Each row is followed by its class.
[  1  11  19  -5  43   5 -17  -3  23  40 -19 -23   3 -31   3   8 -21  10
  24   5 -39 -31  31 -28  25   6  -9   9   2  31 -18 -21] -> makos
[ 23  44 -15  22   1  -2  13  -4 107  25 -64  66   4  10 -12   9  16  -2
  44  15 -27 -47  39 -15  10  47 -13  -9 -72  -8 -14 -21] -> Susos
[ 53  42 -59 -38  30 -28   8 -13  43 -28 -13  39  39  21  14 -47 -15   4
  -8  10  48  -6   5   5  44  -5  -5  17  19  51 -17  17] -> Som
[ 36  65   9 -21   2   2   0   5  22 -36 -26 -29 -16 -22  -4 -26   6 -16
  19 -33  11 -12  10  -7   2  30 -27   5  26  20 -22 -56] -> Susos
[ 25  -7   6 -10  13  11  14  -3 -10 -15   7 -24   7  -3   1  11  -4 -20
 -10   2 -12   0   0 -12 -15   4   2  19  17 -10  -7 -11] -> rif
[ -8  -3  14 -12 -50   0 -81 -12 -24  -9 -11  64  23  61  42  14   2  11
   9  -9  -5  -5  -9   6  20 -26   1 -25 -13  39  19   0] -> Bapav
[ -8  51  42  16  -1  -6 -43 -11  18  44 -57  14 -31   2  13 -16  32   1
  53 -37 -26   0  22 -42  16   9 -53   9 -37  23   2 -26] -> faza
[ 25  -3 -19 -29  -1   2  -7 -40   6 -19  13 -27  63  -1  31  46 -33   0
 -10  26  -3 -41 -13  38 -25   8  20 -19 -35 -12 -43 -50] -> Som
[ -1  10 -24 -26  26  19   5 -22  36  -1  -2 -51  21 -25  28  17  10  17
  -6  24 -21 -40  19  -7   4  -1  -3 -20 -33   4 -19 -38] -> Gof
[ -3  53 -35 -27  -8   3  49 -26 -64 -62  18  18  64  60  50  17 110 -71
  24 -27  18  25 -19  16  10  -5  -5 -19  15 -14   6 103] -> rif
[-16  31 -14 -36  17  14 -10  24   8 -56   7  -4  -2 -19  11  28  53 -57
  25 -31  13 -25 -13  29  -1  -9  -6 -15 -63  33 -31 -67] -> rin
[ 10 -12   4 -29  -3   1   3  -6  -8 -49  29 -43  -2 -18   2  20  -6 -19
 -24  -2   3  -3   0  15 -24 -26  11  -1   8  -1  17 -31] -> Gof
[ 33 -22 -35  23  58  16  30  -3  14  -2 -20 -15  58  16   5  35   0  12
  15  17  -5 -37  43  17  -1  26   0 -19 -15  -6 -19 -16] -> Susos
[-30  40 -48 -11  -3  33  26  33 -28 -18   0 -54  14 -21  16  14  31 -27
   3   8   1 -29 -27 -25   7  24 -13 -56 -30 -40 -44 -62] -> Zugal
[-37  19 -32  -5  33   6 -10  20  24   3 -11  64  17  46   7  -1 -10 -18
 -10  11  -3  -7  -9  -3  24  -7  12   0 -50 -33 -25 -74] -> ziri
[ -4  10 -45  16  23   8  34 -16   5   0 -19 -41  58  -5  -2  26 -17   3
   4   8 -19 -29  22  17 -10  10   2  -8   0 -15 -16 -13] -> kope
[  -9  -84   30   82    7  -21  -14  -34   12  106 -114   36   70   -1
  -21   51  -38   44   41   21 -113   -4   88  -51   23   28   -4   23
   -1  -10   88   67] -> rif
[ 18 -13   1 -19   3 -10  21  -9  18 -29  26 -50  10 -23  -8  -3  22  -9
   1   7  -2   6  11  -6 -18 -11  -8   5  21  -2  17  -2] -> Susos
[-16  76  10 -26  54  28 -54  17   8 -20 -53  55 -15 -45  -9 -20  20 -37
  39 -56 -44  30  33 -33  -4 -47 -19  45 -73  77 -43   3] -> Bapav
[ 29   1   3 -12  17  -6 -72 -48  38  50  -5  48 -43   6   1  -9 -21  31
  16 -13 -10   6  13 -14 -29  -5  14  57 -90 -32  -7 -24] -> faza
[-35  37  12 -13  -7  11 -33  17 -28   2  -9  59 -34 -32  41 -39  19 -38
  26 -34 -12  19  -7 -24  35 -64  -7 -13  -8  29 -20   3] -> Zugal
[ -6  27  14 -22 -11 -23  39  17   5   9 -12   7  15   6  25 -25   7 -21
  -8  12  16  -4  26   7  41 -60 -16 -35  56   0   7  -9] -> Zugal
[-24  -9 -10   6 -14  -8  15 -18  17  26   3  -7   0  -2  28   9  -3   5
 -17  15 -19  -7  -1  -1  14 -11   9  -4  -2  -5  15  10] -> kope
[-14  -7  42  18 -56 -11 -45  -6  25  39 -27  19 -27 -35 -11  29 -18   9
  41 -13 -29 -31  55  -8  -9 -31   0 -25 -21 -51  24 -25] -> Gof
[-10 -16 -10  26  29  22  35  15   0   4 -31  -8  76  13   1 -10 -15   4
 -17  46 -33   3  36 -11   1 -21  -2  -2  49  19 -13  27] -> ziri
[ 67  21  -5 -29  59  -5   2 -22  33  14 -23 -41  37  15  -3  45  -8   8
   9  19  -2 -59  44  17 -14   5 -12 -14 -47 -16 -13 -82] -> Gof
[  4 -15   0  -6  -8  -6 -28 -10  39 -31  22 -48 -28 -21  -3  10  34   7
  23 -20  -8 -30  -4   1   1   7 -22 -21  10  51  25 -48] -> Gof
[-26 -40 -27  24  -9  17   7   9   2  10   4  12  24  10  20  -6  -5  22
  -2  23   0 -13  31   6   7 -18   6 -19  16 -20 -14  -2] -> faza
[ -5 -30   8   4   5  11  13 -10  -1 -14  10 -27  18 -15  15   4  -4   9
 -10   6 -13   7  21  -1  -9 -16   6   1  27   1   8  12] -> Susos
[-19  22  26   0   3 -26  33  -6 -25 -17 -11 -36  47  23  25  51  -7 -33
   4 -12  24   0   6 -10  30   0 -39 -18  17 -13  20 -54] -> makos
[ -9  41 -22 -48  11  31  17 -24  41  14 -17 -29  48  -5  50  14  59  -6
   9  47 -39 -55 -18 -10   7  13 -24 -30 -79  -9 -64 -84] -> rif
[ 45  31 -24 -11  49   8   2 -28   5   2 -11  14  67   6  28  -6  -8   8
  12   6   9 -21  23  21   7  -6   3   2  21  27 -56  -5] -> Som
[   3   78   -5   -1   -6  -20  -11    9   -8   30  -41   -7   22   -1
   -4   -2   -4  -31   34  -10    3  -23   -9  -45   23    2  -49  -11
  -36  -53  -10 -108] -> kope
[  4  -8  14   2  10  -6  10   1  40  11  15 -27 -13 -17   0  16   2  -3
  -5  -1   9 -13   1  -8   1   8   7   8   2  -3   8 -15] -> rin
[  3  -2   2  -9  41   4  16  19 -17  -2  -4 -73   8  -5  -9   8  -9   5
   4  -7 -10 -28  28   8   2 -30 -16 -32  32  33  -1   1] -> Zugal
[ 14   3   2 -26  -6 -11   9   2  -2   0  -1 -22  10   6   4   4  10 -18
 -19  24  -5   7  -7  11 -11  -6   8  -2  -4 -20   0   1] -> ziri
[ -7   0  10 -20 -10 -10  15  10   5   3   8 -22 -14 -16   3  -7  15 -23
 -19  19 -14  22  -3 -10  -7 -20   9   5   2 -14   7  42] -> ziri
[ 21  16  24 -34  48 -15   8 -13  42  34  -9 -22  25  -7  23  -2 -10  -7
 -13  25 -17 -20  22 -24  27 -13   6  23   3  16   5 -20] -> rin
[ 38 -11 -26  -8  38   2  16 -46  14 -30   0 -26  86  40  40  50  -3  11
   5   8  40 -37  30  53 -12 -17   1 -12 -17  27 -15   6] -> rin
[  7  -5   7  11  42  15  18   1   4  12  -1 -81  21 -15   9   6  10  22
  11   8 -10 -25  17 -22   6   9 -32 -23  15   8 -14 -24] -> Susos
[  6   6 -47   0   7   4  17 -28  34  10   3   8  49  27  27  21   7  12
   2  24   2 -38  42  24   1 -11   9 -11   0 -17 -19 -37] -> kope
[-37  42  -4  -5   4  -5 -18  16  24  36 -33   3  -4 -22  -1 -19   7  -2
  26  -9  -9 -11  15 -60  45  -2 -12   1 -28 -13  12  21] -> rin
[-22   4   1  41 -42  -2 -74 -12  44  48   2  19 -92 -26  -2  -3 -29  19
  42 -46 -38 -29 -28 -18  11  76  40  -7  -7 -35 -13  27] -> ziri
[ 18  -1   3 -15  -8  -9  -4  -3   0 -10  -4 -20   6 -33  -6  15  -8  -9
  -4  -1  -6   5  11  -3 -13   4   4  11   0  10  -2   7] -> Som
[-69  29  -1 -48  35   1  58  40  32  12  14 -70  12 -28  -8   3  33 -20
 -34  29 -47  -6  -3 -16  21 -29   0 -26 -16 -11 -10  12] -> Bapav
[ 56  -4 -12   8  83   6  13 -37  28  39  -8 -23  74  41  33  52  10  24
  25  33  -3 -57  38   6  17  29 -22 -11 -10  32 -31 -49] -> makos
[ 16 -40  20   7   4 -12  28  12 -16  -5  11 -10   1   3  11   4 -21 -20
 -22  16   4  13  11  13  -8 -32   4   4  21   1  13  21] -> faza
[ -3   4 -57   0 -16  27 -22 -21  22 -45  11  -2   7   3  11  -2   6  42
   3 -15  50 -18  21  20 -11 -11  -5 -14  -5  -6 -18 -41] -> Gof
[ 13   4 -69  46 -40  44  -8  51  14  14   8  -4  -7 -58 -35 -73  69  42
  34  15  11  -1 -31 -29   9  28 -22 -36  56  25 -46  70] -> Bapav
[ 77 -23 -14  10  33 -12  11 -26   0 -13 -11  -2  80  43  -3  46  -4 -17
  24  10   0 -35  23  17 -15  24 -11   4  20 -13  -1 -74] -> rif
[  44   87  -35    9   38   52  -85    2  -61  -37   -3  -19   23   42
  -18  -16    5  -12   62  -59   13  -23    5  -74  -35   67  -29   27
    7  -25  -62 -107] -> faza
[ 13 -15   2  -7   0  -5  21   0  33  -5  17 -19  16  -8   0  31  14 -24
  -8  22  -3 -12   9 -12 -14   4  18   7 -11  -8  17  18] -> rin
[-20  55 -11 -53  10   8  37  59  15 -28  -6 -52 -10 -44 -33 -20  16 -39
  -3  26  -8 -28   7 -26   4 -58 -26 -36 -43 -11 -13   2] -> Gof
[ 29 -17 -44 -34  30  17  -2 -35 -14 -19  -1 -41  51  31  31  33   5  18
 -11  15  -4 -37  -5  30  -2  29  10  -5 -21   3 -20 -32] -> rif
[ 17 -26   4   6  10   6  28   9 -21 -11  27 -15  43  15  13  38  20 -22
   1  28   6 -10  14   4   1  -5  -5 -14  38  10   1  -4] -> makos
[  6  -6  19  -1   0  -7  23   0   4  16   6 -13  -6 -16   9   3  -9 -19
 -10  12 -21   3   8 -17  -4 -27   8  -7  20  -6  13  22] -> Zugal
[ 26  -4 -17  26  59   4  16 -27  19   7  10 -22  41  35  37   5   0  12
  15   0  11 -27   6   4  12  18 -21  -7  17  17 -32 -44] -> faza
[-13  -2   3 -16 -15  -1  11   9   6 -20   8 -38  21 -12  -1  19   4  -6
 -22   7  -6  12   8  -8  -9 -16  -4  -7  11   1   6  -1] -> Bapav
[ 16  -3   5 -24  62  17   3 -33  14  14 -19  -7  83  19  57  34  32   0
  16  33 -41 -46  25  27  10 -12 -12 -27 -44  24 -36 -92] -> Susos
[-14  -2 -51 -23 -28  25 -17 -30  34 -37  11 -11  65  16  10  22  34  10
   8  25 -12 -38  -5  14 -26  20  24 -10 -31   9  -3   1] -> rin
[ 39   6 -32   4  50  -6  -7 -24   4  15   7   2  53  18  23  -2  -7   5
  24   3  10 -39  11  27  14 -30 -13  -8  15  17 -33 -69] -> kope
[-20  -1 -26  -9  12  17 -11 -13  -6 -13 -16  -8  65  -9  24  16  -8  22
  -5   3   3  -7  49   0   7  -6  -1   1  22   1 -29 -68] -> Som
[-24  11 -46 -40  19 -16 -37 -36 104  19   1  11  18 -12  24  17 -37  22
   6  22 -43 -60  26 -31  34  40  32   9 -50  -2 -23 -66] -> Som
[ 61  36 -43 -11  55  13  -6 -26   2  -3 -10 -13  67   4  27   7 -11  10
  19   6  18 -40   6  13   7  28  -5  -8  -3  20 -70 -37] -> Som
[ 24  28 -12 -21  -6  -9  16  -8 -16 -14  -3 -65  40  -3  -8   6 -15   0
  -8  -8  35 -16  -7  19  -4  21   8  -4  37 -37   4  -5] -> rin
[ -7 -21  28   6  -7   6 -29 -38  -9   0 -11  47  41  25  33  71  -2 -21
  31   2 -44 -22  24  26 -14 -15  17  -7 -41  31   6  23] -> makos
[-37 -13 -11 -12  52  -1 -46  29  10  21  -1  27 -46  -1 -46 -37  -3  11
   3 -24 -47   6  21 -15  19 -44   9  41   3  56  35 -10] -> kope
[  45   26   66 -112   -6  -59   62   22  -72  -15   42  -95   35   50
  -36    5   44  -44  -60   42   47   25  -42   58  -19  -75  -31  -12
   46  -36   60  -41] -> makos
[-41  33   5 -47 -33  59  32  44 -28 -29  60  50  -2  20  60 -28  73 -53
 -70  51  32  35 -54 -21  -5 -53  27  -3 -13 -27 -39  -7] -> rin
